Below are the code and all the weights of a small trained network. Each question names an input and a class and asks about switching units off, where a switched-off unit gives its printed mean instead of its output.

import numpy as np


def w(rows, s, z=0):
    codes = np.array(rows[::2]) - 128.0
    scale = np.full(codes.shape[1], s)
    scale[-1] = z or s
    return codes * scale


def norm(h):
    return h / np.sqrt((h * h).mean(-1, keepdims=True) + 1e-5)


def f(y):
    return y / 2 * (1 + np.tanh(0.7978845608 * (y + 0.044715 * y**3)))


def log_softmax(a):
    a = a - a.max(-1, keepdims=True)
    return a - np.log(np.exp(a).sum(-1, keepdims=True))


def net(x, mask):
    res = np.array(x, float).reshape(1, 2) / 4 @ E
    u = 0
    for l in range(4):
        y = f(norm(res) @ A[l][:, :-1].T + A[l][:, -1])
        res = res + np.where(mask[u : u + 7], y, B[l][:, -1]) @ B[l][:, :-1]
        u += 7
    return log_softmax(norm(res)[-1] @ U[:, :-1].T + U[:, -1])


A, B = {}, {}
E = w([
[255,146,179,85],'x0',
[22,239,231,112],'x1',
],0.0083)
A[0] = w([
[91,140,86,116,193],'L0N1',
[140,102,83,132,247],'L0N2',
[227,170,223,201,45],'L0N3',
[51,59,29,254,71],'L0N4',
[112,48,123,239,132],'L0N5',
[75,104,162,186,52],'L0N6',
[179,9,130,90,211],'L0N7',
],0.007,0.0015)
B[0] = w([
[88,90,103,181,157],'L0N1',
[60,92,130,96,166],'L0N2',
[187,167,253,124,183],'L0N3',
[185,21,254,181,255],'L0N4',
[120,101,169,131,174],'L0N5',
[93,181,124,145,149],'L0N6',
[111,104,106,50,206],'L0N7',
],0.0072,0.0044)
A[1] = w([
[108,154,106,211,6],'L1N1',
[244,118,98,61,8],'L1N2',
[57,73,53,145,61],'L1N3',
[161,44,201,127,121],'L1N4',
[197,107,110,106,64],'L1N5',
[76,133,120,69,105],'L1N6',
[176,133,74,154,58],'L1N7',
],0.011,0.0025)
B[1] = w([
[80,205,150,160,134],'L1N1',
[166,255,72,168,225],'L1N2',
[167,98,157,114,174],'L1N3',
[118,67,49,159,254],'L1N4',
[5,146,154,154,174],'L1N5',
[165,89,31,228,136],'L1N6',
[110,246,180,140,120],'L1N7',
],0.0091,0.0055)
A[2] = w([
[183,185,63,108,253],'L2N1',
[134,119,215,94,66],'L2N2',
[44,168,103,206,43],'L2N3',
[127,75,157,153,144],'L2N4',
[33,121,136,192,136],'L2N5',
[65,140,103,149,181],'L2N6',
[129,106,254,161,72],'L2N7',
],0.013,0.0031)
B[2] = w([
[13,122,157,158,230],'L2N1',
[82,52,231,19,165],'L2N2',
[179,156,135,58,222],'L2N3',
[161,68,108,152,179],'L2N4',
[186,195,2,113,253],'L2N5',
[241,135,127,128,192],'L2N6',
[85,119,185,61,216],'L2N7',
],0.0099,0.0065)
A[3] = w([
[109,184,122,70,155],'L3N1',
[126,98,40,149,127],'L3N2',
[234,186,94,129,87],'L3N3',
[133,171,156,252,132],'L3N4',
[99,167,128,148,104],'L3N5',
[156,157,80,48,148],'L3N6',
[148,204,91,230,252],'L3N7',
],0.013,0.0028)
B[3] = w([
[157,57,147,140,212],'L3N1',
[159,182,188,102,212],'L3N2',
[159,245,53,218,220],'L3N3',
[94,87,79,124,165],'L3N4',
[99,89,62,88,155],'L3N5',
[190,148,212,63,201],'L3N6',
[67,127,127,150,255],'L3N7',
],0.011,0.0068)
U = w([
[194,13,125,160,83],'0',
[58,136,86,160,179],'1',
[189,232,113,122,168],'2',
[139,119,250,55,2],'3',
],0.02,0.0017)

Each question gives the input, the list of numbers given to net, and the class t.
The units are the neurons (one row each of A and B). Each row of codes is followed by its name. A weight is (code - 128) times the scale printed after its matrix; where a second scale follows, it is the last column's (A, B and U).
mask holds one flag per neuron, layer by layer. A switched-off neuron (its flag False) gives its mean, the last column of its row in B, instead of its output. The means were averaged over made-up inputs and are rounded, as every weight is.
A unit's drop is (log p(t) with every unit on - log p(t) with that unit switched off) / (log p(t) with every unit on - log p(t) with every unit switched off).
The circuit of an input: a set's keep is (log p(t) with only the set's units on - log p(t) with every unit switched off) / (log p(t) with every unit on - log p(t) with every unit switched off). Starting from the 12 units with the biggest drops (on a tie, the unit counted first), units are removed one at a time, each time the one whose removal leaves the highest keep (on an exact tie, the one counted first), for as long as the keep stays at least 0.8.
circuit, biggest first: the units of the circuit, biggest drop first
k most important neurons: the k neurons with the biggest drops, biggest first
drop when u is switched off: that unit's drop, to one decimal
input [7,1], class 3: circuit, biggest first	[L2N5]
input [1,-3], class 1: 3 most important neurons	[L1N2, L2N1, L0N7]
input [6,-1], class 1: 2 most important neurons	[L1N2, L2N1]
input [8,1], class 3: 3 most important neurons	[L0N3, L2N5, L2N1]
input [1,-8], class 1: 3 most important neurons	[L1N2, L2N1, L2N3]
input [-8,0], class 0: 3 most important neurons	[L0N4, L1N2, L1N3]
input [7,-8], class 1: 2 most important neurons	[L1N2, L2N1]
input [-6,0], class 0: 2 most important neurons	[L0N4, L1N2]
input [4,-7], class 1: 2 most important neurons	[L2N1, L1N2]
input [1,0], class 1: 2 most important neurons	[L0N4, L1N2]
input [7,-1], class 1: drop when L1N2 is switched off	1.0
input [1,3], class 3: drop when L1N2 is switched off	0.7
input [-2,8], class 2: drop when L1N3 is switched off	0.0
input [2,1], class 3: most important neuron	[L0N3]
input [6,-2], class 1: 2 most important neurons	[L1N2, L2N1]
